Below are the code and all the weights of a small trained network. Each question names an input and a target symbol and asks about switching units off, where a switched-off unit gives its printed mean instead of its output.

import numpy as np


def w(rows, s, z=0):
    codes = np.array(rows[::2]) - 128.0
    scale = np.full(codes.shape[1], s)
    scale[-1] = z or s
    return codes * scale


def f(y):
    return y / 2 * (1 + np.tanh(0.7978845608 * (y + 0.044715 * y**3)))


def softmax(a):
    e = np.exp(a - a.max(-1, keepdims=True))
    return e / e.sum(-1, keepdims=True)


def log_softmax(a):
    a = a - a.max(-1, keepdims=True)
    return a - np.log(np.exp(a).sum(-1, keepdims=True))


def net(x, mask):
    ids = ['ΛΣζθπω'.index(c) for c in x.split()]
    T = len(ids)
    res = E[ids] + P[:T]
    u = 0
    for l in range(2):
        r = res
        for j in range(3):
            rows = slice(4 * j, 4 * j + 4)
            q, k, v = (r @ M[l][rows].T for M in (Q, K, V))
            z = softmax(np.where(np.tri(T) > 0, q @ k.T / 4**0.5, -1e9)) @ v
            o = O[l][rows]
            res = res + np.where(mask[u + j], z, o[:, -1]) @ o[:, :-1]
        u += 3
        y = f(res @ A[l][:, :-1].T + A[l][:, -1])
        res = res + np.where(mask[u : u + 12], y, B[l][:, -1]) @ B[l][:, :-1]
        u += 12
    return log_softmax(res[-1] @ U[:, :-1].T + U[:, -1])


Q, K, V, O, A, B = {}, {}, {}, {}, {}, {}
E = w([
[94,159,45,79,193,130],'Λ',
[118,203,144,149,99,114],'Σ',
[254,133,69,126,104,118],'ζ',
[141,159,79,191,218,170],'θ',
[246,212,154,176,146,94],'π',
[130,165,62,30,120,106],'ω',
],0.0091)
P = w([
[156,47,176,148,173,3],'0',
[120,78,122,161,153,38],'1',
[118,115,101,154,136,59],'2',
[112,133,96,145,131,84],'3',
[117,141,99,136,125,104],'4',
[118,149,99,129,116,124],'5',
[114,156,102,129,107,141],'6',
[115,160,105,124,102,160],'7',
[116,164,108,125,100,175],'8',
[117,169,115,123,96,188],'9',
[115,165,122,127,89,208],'10',
[114,174,127,123,87,213],'11',
],0.0046)
Q[0] = w([
[80,4,207,132,160,163],'0.h0',
[124,188,58,130,136,120],'0.h0',
[134,191,112,76,128,164],'0.h0',
[134,62,158,139,139,133],'0.h0',
[166,149,102,90,135,96],'0.h1',
[146,93,27,113,106,154],'0.h1',
[205,79,118,151,156,96],'0.h1',
[158,134,174,108,150,122],'0.h1',
[107,69,77,137,91,166],'0.h2',
[127,174,157,24,106,100],'0.h2',
[147,117,154,82,67,154],'0.h2',
[177,97,115,88,129,110],'0.h2',
],0.023)
K[0] = w([
[120,57,137,174,127,5],'0.h0',
[141,180,114,158,100,208],'0.h0',
[138,88,195,112,123,157],'0.h0',
[104,123,125,141,133,64],'0.h0',
[154,103,102,164,131,155],'0.h1',
[115,126,37,157,80,185],'0.h1',
[188,170,55,79,159,124],'0.h1',
[159,159,131,131,177,98],'0.h1',
[138,76,88,128,74,177],'0.h2',
[117,186,130,60,77,81],'0.h2',
[161,161,123,122,76,117],'0.h2',
[151,88,106,117,118,68],'0.h2',
],0.023)
V[0] = w([
[113,110,136,136,159,107],'0.h0',
[133,130,106,237,110,255],'0.h0',
[101,74,131,208,190,114],'0.h0',
[117,95,114,202,133,127],'0.h0',
[170,126,138,104,150,150],'0.h1',
[73,71,99,164,109,117],'0.h1',
[103,221,142,151,87,82],'0.h1',
[102,111,109,136,111,118],'0.h1',
[146,137,125,144,92,142],'0.h2',
[150,131,121,140,105,136],'0.h2',
[161,70,87,92,198,77],'0.h2',
[9,153,176,124,156,126],'0.h2',
],0.0073)
O[0] = w([
[134,151,111,99,155,99,113],'0.h0',
[159,97,253,75,98,248,206],'0.h0',
[162,178,150,23,190,110,131],'0.h0',
[162,164,174,63,179,127,148],'0.h0',
[101,132,141,134,124,112,129],'0.h1',
[148,94,130,124,145,112,54],'0.h1',
[162,184,75,130,100,215,255],'0.h1',
[143,123,130,122,137,125,105],'0.h1',
[121,145,104,103,144,118,126],'0.h2',
[122,148,108,108,142,117,138],'0.h2',
[99,181,175,175,99,171,188],'0.h2',
[166,28,152,155,112,119,53],'0.h2',
],0.0071,0.0018)
A[0] = w([
[92,109,97,62,136,133,5],'0.n0',
[121,117,79,174,114,161,15],'0.n1',
[101,79,92,74,143,96,70],'0.n2',
[123,119,144,186,167,137,75],'0.n3',
[157,114,104,50,78,82,147],'0.n4',
[166,147,149,180,90,135,11],'0.n5',
[122,146,196,153,105,82,160],'0.n6',
[138,72,152,139,108,119,43],'0.n7',
[133,91,135,127,131,180,98],'0.n8',
[130,100,118,95,98,145,175],'0.n9',
[248,63,139,142,97,80,104],'0.n10',
[46,156,160,112,113,127,56],'0.n11',
],0.016,0.0021)
B[0] = w([
[65,187,122,74,208,63,105],'0.n0',
[121,109,86,177,131,92,180],'0.n1',
[144,212,93,80,190,132,106],'0.n2',
[166,124,99,139,163,72,135],'0.n3',
[181,101,99,97,82,95,193],'0.n4',
[126,201,66,79,139,128,255],'0.n5',
[91,157,198,151,116,67,155],'0.n6',
[89,156,141,128,231,45,29],'0.n7',
[159,98,180,95,140,158,138],'0.n8',
[105,87,109,107,90,134,130],'0.n9',
[116,128,255,178,185,27,137],'0.n10',
[135,79,191,148,120,67,129],'0.n11',
],0.019,0.0016)
Q[1] = w([
[122,190,142,176,192,176],'1.h0',
[2,149,120,88,165,167],'1.h0',
[94,196,136,105,44,87],'1.h0',
[75,110,153,191,42,139],'1.h0',
[117,159,149,170,138,157],'1.h1',
[125,169,125,96,66,121],'1.h1',
[35,123,127,79,57,39],'1.h1',
[98,84,123,118,124,97],'1.h1',
[65,112,139,138,137,135],'1.h2',
[144,150,72,81,118,124],'1.h2',
[177,109,119,205,175,195],'1.h2',
[128,126,109,113,113,206],'1.h2',
],0.025)
K[1] = w([
[112,166,189,198,180,197],'1.h0',
[2,153,105,75,191,161],'1.h0',
[57,166,136,153,67,69],'1.h0',
[62,79,171,122,57,135],'1.h0',
[140,135,140,107,79,135],'1.h1',
[87,158,118,181,95,155],'1.h1',
[119,120,58,203,132,85],'1.h1',
[128,112,113,129,149,97],'1.h1',
[72,148,141,83,120,108],'1.h2',
[125,153,103,196,123,131],'1.h2',
[172,156,216,69,119,166],'1.h2',
[122,143,144,128,75,166],'1.h2',
],0.023)
V[1] = w([
[95,155,126,132,159,121],'1.h0',
[158,198,75,104,107,149],'1.h0',
[172,133,101,122,88,136],'1.h0',
[177,182,136,149,155,43],'1.h0',
[161,217,174,163,107,156],'1.h1',
[152,106,112,203,114,144],'1.h1',
[248,100,121,113,98,94],'1.h1',
[104,125,114,176,217,163],'1.h1',
[102,131,129,134,116,137],'1.h2',
[133,120,126,158,144,136],'1.h2',
[89,117,127,110,86,129],'1.h2',
[81,114,124,164,115,156],'1.h2',
],0.011)
O[1] = w([
[237,47,144,88,141,128,135],'1.h0',
[127,92,255,124,99,101,222],'1.h0',
[18,181,166,152,106,130,168],'1.h0',
[108,100,154,77,52,243,234],'1.h0',
[151,12,28,239,104,73,255],'1.h1',
[250,110,171,182,165,132,156],'1.h1',
[187,69,166,90,113,14,154],'1.h1',
[62,115,183,158,213,193,74],'1.h1',
[158,126,116,111,119,144,127],'1.h2',
[107,169,129,159,131,116,128],'1.h2',
[190,110,132,87,117,165,112],'1.h2',
[179,173,99,126,105,145,118],'1.h2',
],0.006,0.0085)
A[1] = w([
[136,178,35,92,249,63,55],'1.n0',
[97,124,231,178,172,9,18],'1.n1',
[89,171,134,145,147,184,4],'1.n2',
[117,213,48,88,176,46,243],'1.n3',
[76,30,142,140,151,119,66],'1.n4',
[139,164,93,117,166,47,188],'1.n5',
[121,88,115,167,190,179,100],'1.n6',
[181,113,135,117,136,152,116],'1.n7',
[141,130,182,169,210,162,87],'1.n8',
[145,158,171,177,95,106,209],'1.n9',
[120,117,149,95,94,134,33],'1.n10',
[114,128,254,212,139,19,237],'1.n11',
],0.015,0.0031)
B[1] = w([
[146,111,144,211,195,250,146],'1.n0',
[117,100,66,83,76,194,171],'1.n1',
[56,97,169,169,159,172,125],'1.n2',
[17,125,98,73,120,92,161],'1.n3',
[126,197,54,173,161,70,146],'1.n4',
[88,155,174,134,129,152,145],'1.n5',
[118,139,44,133,107,140,169],'1.n6',
[111,116,144,128,79,118,170],'1.n7',
[189,138,139,44,208,129,172],'1.n8',
[135,106,111,106,99,148,247],'1.n9',
[167,147,86,162,199,129,165],'1.n10',
[125,151,201,175,170,70,254],'1.n11',
],0.02,0.0084)
U = w([
[202,25,53,88,43,204,201],'Λ',
[200,166,116,73,227,111,126],'Σ',
[65,152,122,45,121,68,87],'ζ',
[83,106,151,170,197,201,107],'θ',
[126,160,75,189,150,96,3],'π',
[132,120,252,208,151,47,165],'ω',
],0.0031,0.0055)

Each question gives the input, a string of symbols that net reads in full, and the target symbol t.
The units are the heads (4 rows each of Q, K, V and O) and the neurons (one row each of A and B). Each row of codes is followed by its name. A weight is (code - 128) times the scale printed after its matrix; where a second scale follows, it is the last column's (O, A, B and U).
mask holds one flag per unit, layer by layer, with each layer's heads first. A switched-off unit (its flag False) gives its mean, the last column of its rows in O or B, instead of its output. The means were averaged over made-up inputs and are rounded, as every weight is.
A unit's drop is (log p(t) with every unit on - log p(t) with that unit switched off) / (log p(t) with every unit on - log p(t) with every unit switched off).
The circuit of an input: a set's keep is (log p(t) with only the set's units on - log p(t) with every unit switched off) / (log p(t) with every unit on - log p(t) with every unit switched off). Starting from the 12 units with the biggest drops (on a tie, the unit counted first), units are removed one at a time, each time the one whose removal leaves the highest keep (on an exact tie, the one counted first), for as long as the keep stays at least 0.8.
circuit, biggest first: the units of the circuit, biggest drop first
unit that matters most: the unit with the biggest drop
k most important neurons: the k neurons with the biggest drops, biggest first
top k neurons in layer l: the k neurons of layer l with the biggest drops, biggest first
heads that matter: for each layer, one digit per head in row order, 1 if its drop is at least 0.15 and else 0, layers parted by /
input Σ θ Σ Σ, target Λ: circuit, biggest first	[1.n11 0.n10]
input π π Σ Σ Σ ω π θ ζ, target ω: heads that matter	000 / 100
input ω Σ θ θ θ θ ω ζ ζ Σ θ, target ζ: 2 most important neurons	[0.n3 0.n1]
input Σ π π, target Λ: circuit, biggest first	[1.h0 0.n10 1.n11]
input Σ Λ ω Σ ζ ζ π Σ θ θ π θ, target π: heads that matter	100 / 010
input θ ζ ω Λ ζ Σ π Σ θ, target ω: heads that matter	100 / 110
input Σ θ ζ ω Σ, target Λ: 2 most important neurons	[0.n10 1.n11]
input ω ζ ω, target ω: circuit, biggest first	[1.h0 1.n11 1.h1 0.n4]
input Σ Σ Σ Λ ω ω θ Λ π Σ ω, target Σ: unit that matters most	1.n10
input ω Λ ω, target θ: circuit, biggest first	[1.h1 1.n2 0.n0]
input Σ ω Λ ω ζ ζ θ ω ζ Σ ω, target ω: top 2 neurons in layer 0	[0.n1 0.n2]
input θ ζ θ, target ω: circuit, biggest first	[1.h1 1.n11 0.n4]
input Σ Λ θ Σ θ ω θ Λ, target Σ: heads that matter	100 / 110
input ω Σ θ Σ Λ, target θ: circuit, biggest first	[1.n0 0.n0]
input ζ ω Σ, target ω: circuit, biggest first	[1.n11 0.n6]
input Σ θ Σ Σ Λ ζ ζ Λ ζ Λ, target ω: unit that matters most	0.h0
input Σ θ π ω ω, target ζ: top 3 neurons in layer 0	[0.n1 0.n0 0.n4]
input Σ Σ θ ω Σ Σ θ, target ζ: 3 most important neurons	[0.n1 0.n3 0.n4]
input Σ Σ π, target ω: 2 most important neurons	[1.n11 0.n10]
input Λ ζ Σ, target ω: top neuron in layer 1	[1.n11]
input Σ Σ Σ Σ Σ θ θ Λ θ, target θ: top 3 neurons in layer 0	[0.n3 0.n0 0.n1]
input Σ Σ θ ω ω ω, target ζ: 2 most important neurons	[0.n1 1.n3]
input ω Λ π Σ Σ Λ Σ Σ θ Σ ω, target θ: 3 most important neurons	[0.n0 0.n9 0.n4]
input ω Σ ω θ ω π θ Λ π Σ Σ θ, target θ: top 3 neurons in layer 0	[0.n1 0.n0 0.n3]
input π Λ π θ π Λ, target π: top 2 neurons in layer 1	[1.n4 1.n8]
input Σ Σ Σ ζ, target ω: heads that matter	000 / 000
input Σ ω θ Σ θ ζ ω, target Σ: 2 most important neurons	[1.n10 0.n0]
input Σ ζ Σ Σ ω Σ θ, target Σ: most important neuron	[0.n8]
